[[136 119 121 123 120 128 134]
 [131 128 122 124 113 124 132]
 [132 122 120 126 118 125 104]
 [130 130 120 127 115 121 132]
 [133 128 118 126 115 124 123]]
->
[[134 132 104 132 123]
 [128 124 125 121 124]
 [120 113 118 115 115]
 [123 124 126 127 126]
 [121 122 120 120 118]
 [119 128 122 130 128]
 [136 131 132 130 133]]

[[131 127 127 122 130 129]
 [128 128 132 130 116 131]
 [128 128 128 128 128 128]
 [126 128 126 130 128 126]
 [118 126 121 118 113 126]
 [127 118 131 126 142 138]
 [145 125 138 127 130 129]
 [133 127 107 123 142 125]
 [132 132 125 122 132 121]
 [117 122 122 136 135 120]]
->
[[129 131 128 126 126 138 129 125 121 120]
 [130 116 128 128 113 142 130 142 132 135]
 [122 130 128 130 118 126 127 123 122 136]
 [127 132 128 126 121 131 138 107 125 122]
 [127 128 128 128 126 118 125 127 132 122]
 [131 128 128 126 118 127 145 133 132 117]]

[[129 110 130 129 123 122 128 130 121]
 [128 129 123 129 131 130 129 123 131]
 [127 152 126 127 136 139 127 124 136]
 [126 150 124 127 136 138 127 124 138]]
->
[[121 131 136 138]
 [130 123 124 124]
 [128 129 127 127]
 [122 130 139 138]
 [123 131 136 136]
 [129 129 127 127]
 [130 123 126 124]
 [110 129 152 150]
 [129 128 127 126]]

[[158 129 128 138 104 138 123 121 144 123 127 105 122]
 [115 133 128 150 119 128 120 136 127 122 137 134  99]]
->
[[122  99]
 [105 134]
 [127 137]
 [123 122]
 [144 127]
 [121 136]
 [123 120]
 [138 128]
 [104 119]
 [138 150]
 [128 128]
 [129 133]
 [158 115]]

[[130 127 134 127  99 150]
 [129 136 126 127 110 144]
 [126 128 128 128 115 143]
 [128 133 130 132 125 136]
 [133 125 126 124 135 130]
 [129 131 130 126 126 118]
 [127 132 128 126 100 142]
 [129 135 126 136  98 143]
 [126 124 127 125 115 151]
 [124 125 132 135 151 103]]
->
[[150 144 143 136 130 118 142 143 151 103]
 [ 99 110 115 125 135 126 100  98 115 151]
 [127 127 128 132 124 126 126 136 125 135]
 [134 126 128 130 126 130 128 126 127 132]
 [127 136 128 133 125 131 132 135 124 125]
 [130 129 126 128 133 129 127 129 126 124]]

[[133 151 132 130 108 141]
 [115 126 119 131 148 108]]
->
[[141 108]
 [108 148]
 [130 131]
 [132 119]
 [151 126]
 [133 115]]

[[118 129 135 127 129 138 129 117 136 133 135]
 [151 135 135 130 139 129 131 121 130 146 133]
 [117 123 112 115 117 132 111 121 127 129 127]
 [125 119 138 129 133 127 117 134 137 133 118]
 [131 139 130 116 135 130 138 114 128 132 130]
 [132 126 134 132 154 127 131 132 136 140 127]
 [130 139 137 127 116 132 138 111 135 138 135]
 [133 133 124 125 139 122 128 129 132 121 128]]
->
[[135 133 127 118 130 127 135 128]
 [133 146 129 133 132 140 138 121]
 [136 130 127 137 128 136 135 132]
 [117 121 121 134 114 132 111 129]
 [129 131 111 117 138 131 138 128]
 [138 129 132 127 130 127 132 122]
 [129 139 117 133 135 154 116 139]
 [127 130 115 129 116 132 127 125]
 [135 135 112 138 130 134 137 124]
 [129 135 123 119 139 126 139 133]
 [118 151 117 125 131 132 130 133]]

[[129 132 133 128 150 128]
 [134 141 132 128 136 129]]
->
[[128 129]
 [150 136]
 [128 128]
 [133 132]
 [132 141]
 [129 134]]
---
[[155 108 110 107 150]
 [156 108 111 108 150]
 [113 134 138 135 116]
 [112 137 137 138 115]
 [105 145 141 144 110]]
->
[155 108 138 138 110]

[[128 127]
 [104 105]
 [149 150]
 [128 129]]
->
[128 105]

[[122 122]
 [103 104]]
->
[122 104]

[[124 137 120 156]
 [123 127 128 137]]
->
[124 127]

[[116 112]
 [145 140]
 [147 142]
 [140 152]]
->
[116 140]

[[108 148]
 [151 106]]
->
[108 106]

[[106 137 143 142]
 [106 142 139 145]]
->
[106 142]

[[104 152]
 [137 103]
 [140 103]
 [127 150]
 [116 139]]
->
[104 103]

[[126 125 124 121]
 [131 110 129  99]]
->
[126 110]
